Below is a small trained network, with its code and all its weights. Each question gives an input and a class and asks what happens when units are switched off, that is, made to give their printed mean instead of their output.

import numpy as np


def w(rows, s, z=0):
    codes = np.array(rows[::2]) - 128.0
    scale = np.full(codes.shape[1], s)
    scale[-1] = z or s
    return codes * scale


def f(y):
    return y / 2 * (1 + np.tanh(0.7978845608 * (y + 0.044715 * y**3)))


def log_softmax(a):
    a = a - a.max(-1, keepdims=True)
    return a - np.log(np.exp(a).sum(-1, keepdims=True))


def net(x, mask):
    res = np.array(x, float).reshape(1, 5) / 4 @ E
    y = f(res @ A[0][:, :-1].T + A[0][:, -1])
    res = res + np.where(mask, y, B[0][:, -1]) @ B[0][:, :-1]
    return log_softmax(res[-1] @ U[:, :-1].T + U[:, -1])


A, B = {}, {}
E = w([
[166,150,138,111,117,139,178],'x0',
[228,137,195,124,213,101,119],'x1',
[199,160,156,190,160,90,192],'x2',
[80,161,116,60,84,146,157],'x3',
[155,1,195,140,112,7,111],'x4',
],0.008)
A[0] = w([
[166,96,98,170,124,75,204,66],'n0',
[62,74,105,75,79,150,68,234],'n1',
[167,144,132,144,95,145,163,8],'n2',
[174,192,95,111,80,160,92,48],'n3',
[149,158,111,135,142,187,112,56],'n4',
[72,126,172,144,104,187,114,100],'n5',
[109,147,133,147,158,104,232,161],'n6',
[128,206,58,167,151,172,134,3],'n7',
[142,56,147,106,82,70,158,29],'n8',
[88,148,177,113,221,58,143,190],'n9',
[165,85,141,119,89,120,137,39],'n10',
[191,108,142,48,254,140,122,119],'n11',
[136,118,114,140,147,120,192,41],'n12',
[66,156,168,144,58,111,78,10],'n13',
[161,176,128,150,99,232,119,76],'n14',
],0.0098,0.0033)
B[0] = w([
[127,100,190,129,82,100,81,181],'n0',
[209,108,108,203,126,229,138,253],'n1',
[50,230,158,74,116,149,108,129],'n2',
[85,94,111,152,161,67,43,165],'n3',
[47,123,126,96,238,73,115,160],'n4',
[177,126,176,105,115,123,173,154],'n5',
[184,154,198,234,83,200,89,179],'n6',
[132,254,64,102,192,98,87,201],'n7',
[64,223,71,29,242,50,101,201],'n8',
[170,120,99,200,108,168,191,194],'n9',
[82,202,167,80,176,79,101,145],'n10',
[97,110,78,122,145,199,211,216],'n11',
[89,156,172,159,136,165,54,131],'n12',
[141,134,124,73,205,84,149,146],'n13',
[121,124,176,166,136,49,136,201],'n14',
],0.0063,0.0073)
U = w([
[110,112,107,128,129,112,212,214],'0',
[56,151,117,67,179,2,118,4],'1',
[156,134,209,143,85,150,60,203],'2',
[123,135,171,126,96,113,111,180],'3',
],0.0089,0.0034)

Each question gives the input, the list of numbers given to net, and the class t.
The units are the neurons (one row each of A and B). Each row of codes is followed by its name. A weight is (code - 128) times the scale printed after its matrix; where a second scale follows, it is the last column's (A, B and U).
mask holds one flag per neuron, in row order. A switched-off neuron (its flag False) gives its mean, the last column of its row in B, instead of its output. The means were averaged over made-up inputs and are rounded, as every weight is.
A unit's drop is (log p(t) with every unit on - log p(t) with that unit switched off) / (log p(t) with every unit on - log p(t) with every unit switched off).
The circuit of an input: a set's keep is (log p(t) with only the set's units on - log p(t) with every unit switched off) / (log p(t) with every unit on - log p(t) with every unit switched off). Starting from the 12 units with the biggest drops (on a tie, the unit counted first), units are removed one at a time, each time the one whose removal leaves the highest keep (on an exact tie, the one counted first), for as long as the keep stays at least 0.8.
units of the circuit, in order: the units of the circuit, biggest drop first
top k neurons: the k neurons with the biggest drops, biggest first
drop when u is switched off: that unit's drop, to one decimal
input [0,0,6,5,-3], class 2: top 2 neurons -> n6, n8
input [-6,7,0,-5,4], class 0: units of the circuit, in order -> n11, n9
input [4,-2,-3,-5,-5], class 1: units of the circuit, in order -> n7, n4, n1
input [1,3,-2,0,-4], class 1: units of the circuit, in order -> n1
input [0,2,3,-5,-8], class 1: units of the circuit, in order -> n7, n4
input [-3,4,3,3,8], class 1: top 2 neurons -> n8, n1
input [-2,7,2,1,1], class 0: top 2 neurons -> n11, n9
input [8,-5,7,1,-4], class 3: top 2 neurons -> n6, n1
input [5,-4,-4,-1,7], class 1: top 3 neurons -> n8, n6, n10
input [6,-6,1,-2,-8], class 1: drop when n7 is switched off -> 0.2
input [0,-2,3,-4,-6], class 1: drop when n7 is switched off -> 0.3
input [0,5,-3,5,-7], class 1: drop when n12 is switched off -> 0.0
